Below are the code and all the weights of a small trained network. Each question names an input and a class and asks about switching units off, where a switched-off unit gives its printed mean instead of its output.

import numpy as np


def w(rows, s, z=0):
    codes = np.array(rows[::2]) - 128.0
    scale = np.full(codes.shape[1], s)
    scale[-1] = z or s
    return codes * scale


def norm(h):
    return h / np.sqrt((h * h).mean(-1, keepdims=True) + 1e-5)


def f(y):
    return y / 2 * (1 + np.tanh(0.7978845608 * (y + 0.044715 * y**3)))


def log_softmax(a):
    a = a - a.max(-1, keepdims=True)
    return a - np.log(np.exp(a).sum(-1, keepdims=True))


def net(x, mask):
    res = np.array(x, float).reshape(1, 7) / 4 @ E
    u = 0
    for l in range(3):
        y = f(norm(res) @ A[l][:, :-1].T + A[l][:, -1])
        res = res + np.where(mask[u : u + 11], y, B[l][:, -1]) @ B[l][:, :-1]
        u += 11
    return log_softmax(norm(res)[-1] @ U[:, :-1].T + U[:, -1])


A, B = {}, {}
E = w([
[121,180,105,200,113,136,156,193,193,131,133,148],'x0',
[60,154,86,123,134,185,243,88,124,171,128,131],'x1',
[57,150,97,59,74,48,150,76,160,157,107,87],'x2',
[113,101,99,188,114,133,141,183,131,171,69,113],'x3',
[115,159,212,189,188,146,135,111,193,167,161,105],'x4',
[88,186,143,163,146,127,181,195,84,187,1,144],'x5',
[174,98,168,210,138,139,166,87,55,157,96,216],'x6',
],0.0038)
A[0] = w([
[184,35,76,45,97,129,42,122,135,8,173,89,46],'L0N1',
[175,132,172,194,185,197,122,77,130,92,228,154,42],'L0N2',
[173,69,36,45,120,169,11,155,107,46,175,97,87],'L0N3',
[106,160,163,169,103,131,169,93,136,138,66,162,64],'L0N4',
[148,173,151,168,109,102,173,125,90,126,149,174,35],'L0N5',
[176,93,163,176,180,210,105,127,125,76,204,158,90],'L0N6',
[156,47,209,120,196,96,130,4,133,166,201,116,151],'L0N7',
[164,146,125,199,162,88,92,117,111,144,84,167,48],'L0N8',
[65,172,174,67,135,65,63,187,197,139,132,19,54],'L0N9',
[157,167,124,188,169,156,106,196,216,54,161,97,6],'L0N10',
[134,68,63,99,112,199,159,63,142,99,127,219,3],'L0N11',
],0.0036,0.0025)
B[0] = w([
[153,90,130,125,96,78,99,169,40,75,186,57,252],'L0N1',
[175,161,222,108,144,200,128,56,158,162,111,167,201],'L0N2',
[127,149,72,117,112,140,157,145,35,107,154,20,251],'L0N3',
[120,86,60,124,121,153,94,148,86,105,168,122,149],'L0N4',
[102,54,80,142,151,101,14,104,141,144,99,120,113],'L0N5',
[164,130,165,99,141,222,141,114,118,174,109,98,207],'L0N6',
[109,141,164,165,29,57,173,166,70,72,145,145,253],'L0N7',
[126,83,162,169,96,155,99,125,100,72,112,159,132],'L0N8',
[134,223,173,127,21,126,77,127,180,139,144,57,207],'L0N9',
[127,149,76,119,96,99,79,138,108,141,4,125,151],'L0N10',
[143,169,144,120,77,111,85,162,104,178,153,98,130],'L0N11',
],0.0039,0.0023)
A[1] = w([
[183,196,137,142,195,211,99,190,251,169,140,124,55],'L1N1',
[220,93,142,152,125,99,65,110,55,104,86,195,82],'L1N2',
[155,145,148,95,124,127,72,40,248,97,213,95,52],'L1N3',
[96,153,104,20,123,61,131,39,144,85,142,121,85],'L1N4',
[180,48,119,78,149,176,27,164,102,55,177,99,59],'L1N5',
[117,194,218,167,176,67,87,149,181,119,91,19,122],'L1N6',
[122,104,44,42,105,111,129,121,85,166,37,138,48],'L1N7',
[179,119,161,140,167,161,122,77,147,75,254,218,28],'L1N8',
[118,108,153,112,232,189,139,135,104,100,115,108,99],'L1N9',
[181,118,157,169,104,117,22,173,76,96,86,185,71],'L1N10',
[130,77,75,201,200,98,95,215,150,154,92,186,6],'L1N11',
],0.0041,0.0024)
B[1] = w([
[136,126,13,98,91,131,84,157,103,176,84,113,219],'L1N1',
[128,170,143,111,158,120,181,216,193,74,146,135,253],'L1N2',
[111,135,175,129,185,141,208,152,34,152,106,139,226],'L1N3',
[157,151,151,68,150,130,137,103,59,141,169,128,242],'L1N4',
[194,114,117,108,122,98,143,59,103,155,253,108,236],'L1N5',
[110,110,95,145,71,162,56,119,96,166,178,100,248],'L1N6',
[164,103,190,170,241,165,140,92,106,161,147,163,215],'L1N7',
[178,96,142,107,92,197,118,123,173,163,85,197,193],'L1N8',
[111,86,97,159,89,132,144,81,143,205,139,143,139],'L1N9',
[113,115,171,130,157,25,156,139,192,73,136,161,232],'L1N10',
[116,141,157,78,186,109,149,129,74,89,144,166,169],'L1N11',
],0.0048,0.0017)
A[2] = w([
[128,159,145,151,170,143,151,145,116,146,133,128,160],'L2N1',
[111,151,115,174,80,121,118,175,156,126,112,117,101],'L2N2',
[91,159,136,1,136,104,120,67,114,141,141,119,112],'L2N3',
[60,144,88,88,148,140,181,94,195,134,132,87,7],'L2N4',
[167,130,182,163,150,159,114,119,166,111,201,161,104],'L2N5',
[78,115,137,129,159,149,114,79,97,156,115,143,102],'L2N6',
[92,99,140,140,72,79,156,110,95,95,112,142,93],'L2N7',
[145,110,163,115,143,114,45,107,118,133,138,93,72],'L2N8',
[196,78,90,82,129,122,93,150,122,74,172,99,94],'L2N9',
[120,116,69,120,113,156,165,70,163,121,169,129,167],'L2N10',
[137,104,137,182,161,173,106,134,141,142,38,144,33],'L2N11',
],0.007,0.0018)
B[2] = w([
[113,64,80,126,103,114,110,134,102,134,155,158,182],'L2N1',
[108,62,121,91,174,171,129,120,161,109,153,188,170],'L2N2',
[253,107,188,93,94,123,152,92,102,32,170,103,252],'L2N3',
[173,132,164,110,165,58,99,193,144,35,136,155,192],'L2N4',
[145,59,144,63,77,141,129,34,122,120,51,153,191],'L2N5',
[169,102,122,153,60,184,126,104,104,143,120,122,160],'L2N6',
[109,162,85,140,157,148,120,149,108,146,159,98,166],'L2N7',
[68,134,123,148,138,32,153,94,126,69,145,86,162],'L2N8',
[106,201,114,119,83,117,179,74,67,164,159,66,241],'L2N9',
[75,142,184,133,119,83,76,166,101,136,144,114,181],'L2N10',
[151,174,67,89,159,87,161,115,104,114,181,72,216],'L2N11',
],0.0054,0.0038)
U = w([
[53,78,174,207,107,63,73,81,170,126,152,124,91],'0',
[195,83,87,143,163,141,71,100,216,115,72,165,75],'1',
[83,123,120,162,218,61,155,238,148,82,81,205,144],'2',
[55,162,81,108,89,175,34,178,254,190,106,83,137],'3',
[155,181,153,69,66,58,121,107,91,76,227,11,153],'4',
[95,94,107,163,176,123,121,37,184,119,79,56,1],'5',
[201,53,239,101,102,168,172,36,99,117,102,182,127],'6',
[87,123,36,189,159,186,180,119,61,227,102,139,139],'7',
],0.0094,0.0098)

Each question gives the input, the list of numbers given to net, and the class t.
The units are the neurons (one row each of A and B). Each row of codes is followed by its name. A weight is (code - 128) times the scale printed after its matrix; where a second scale follows, it is the last column's (A, B and U).
mask holds one flag per neuron, layer by layer. A switched-off neuron (its flag False) gives its mean, the last column of its row in B, instead of its output. The means were averaged over made-up inputs and are rounded, as every weight is.
A unit's drop is (log p(t) with every unit on - log p(t) with that unit switched off) / (log p(t) with every unit on - log p(t) with every unit switched off).
The circuit of an input: a set's keep is (log p(t) with only the set's units on - log p(t) with every unit switched off) / (log p(t) with every unit on - log p(t) with every unit switched off). Starting from the 12 units with the biggest drops (on a tie, the unit counted first), units are removed one at a time, each time the one whose removal leaves the highest keep (on an exact tie, the one counted first), for as long as the keep stays at least 0.8.
circuit, biggest first: the units of the circuit, biggest drop first
top k neurons: the k neurons with the biggest drops, biggest first
top k neurons in layer l: the k neurons of layer l with the biggest drops, biggest first
drop of u: that unit's drop, to one decimal
input [-3,7,8,8,5,6,-1], class 2: circuit, biggest first => L2N4, L2N9
input [8,-4,-5,-2,-2,-8,5], class 6: circuit, biggest first => L2N5
input [-4,1,8,-8,-2,5,5], class 6: circuit, biggest first => L1N7, L2N11
input [-8,6,-1,0,2,4,-4], class 6: circuit, biggest first => L2N11, L2N9
input [8,8,1,6,-8,7,-5], class 2: top 2 neurons => L2N4, L2N9
input [-4,-7,8,-5,7,-2,7], class 6: top 2 neurons => L0N3, L2N5
input [0,-6,-6,5,5,1,2], class 1: top 4 neurons => L1N1, L2N5, L0N1, L2N3
input [-4,3,0,0,-5,-2,7], class 7: top 2 neurons => L2N3, L2N7
input [5,-2,0,-3,5,-1,4], class 6: top 2 neurons => L2N5, L0N7
input [3,5,-3,4,-2,3,-3], class 2: top 2 neurons in layer 2 => L2N9, L2N4
input [4,0,-1,8,-8,2,-7], class 3: top 2 neurons => L1N3, L2N3
input [7,2,-3,-5,1,-3,2], class 7: top 2 neurons => L1N1, L2N3
input [6,6,1,-2,6,-8,-3], class 6: top 3 neurons in layer 2 => L2N11, L2N9, L2N5
input [5,-6,-3,3,-2,0,7], class 2: top neuron in layer 2 => L2N3
input [6,5,0,5,-3,0,0], class 2: top 2 neurons in layer 2 => L2N4, L2N9
input [8,-4,-6,5,2,-2,7], class 1: top 2 neurons in layer 1 => L1N1, L1N3
input [6,5,-2,-5,7,1,0], class 7: top 2 neurons in layer 0 => L0N2, L0N9
input [5,1,5,-3,-5,4,7], class 7: drop of L0N7 => 0.1
input [7,-7,-3,1,0,2,5], class 2: drop of L2N3 => 0.1
input [1,0,-2,-3,0,6,-5], class 3: drop of L0N6 => 0.0
input [8,-1,3,5,8,4,-2], class 3: top neuron => L1N6
input [7,-8,-3,-5,4,2,2], class 1: drop of L2N5 => 0.2
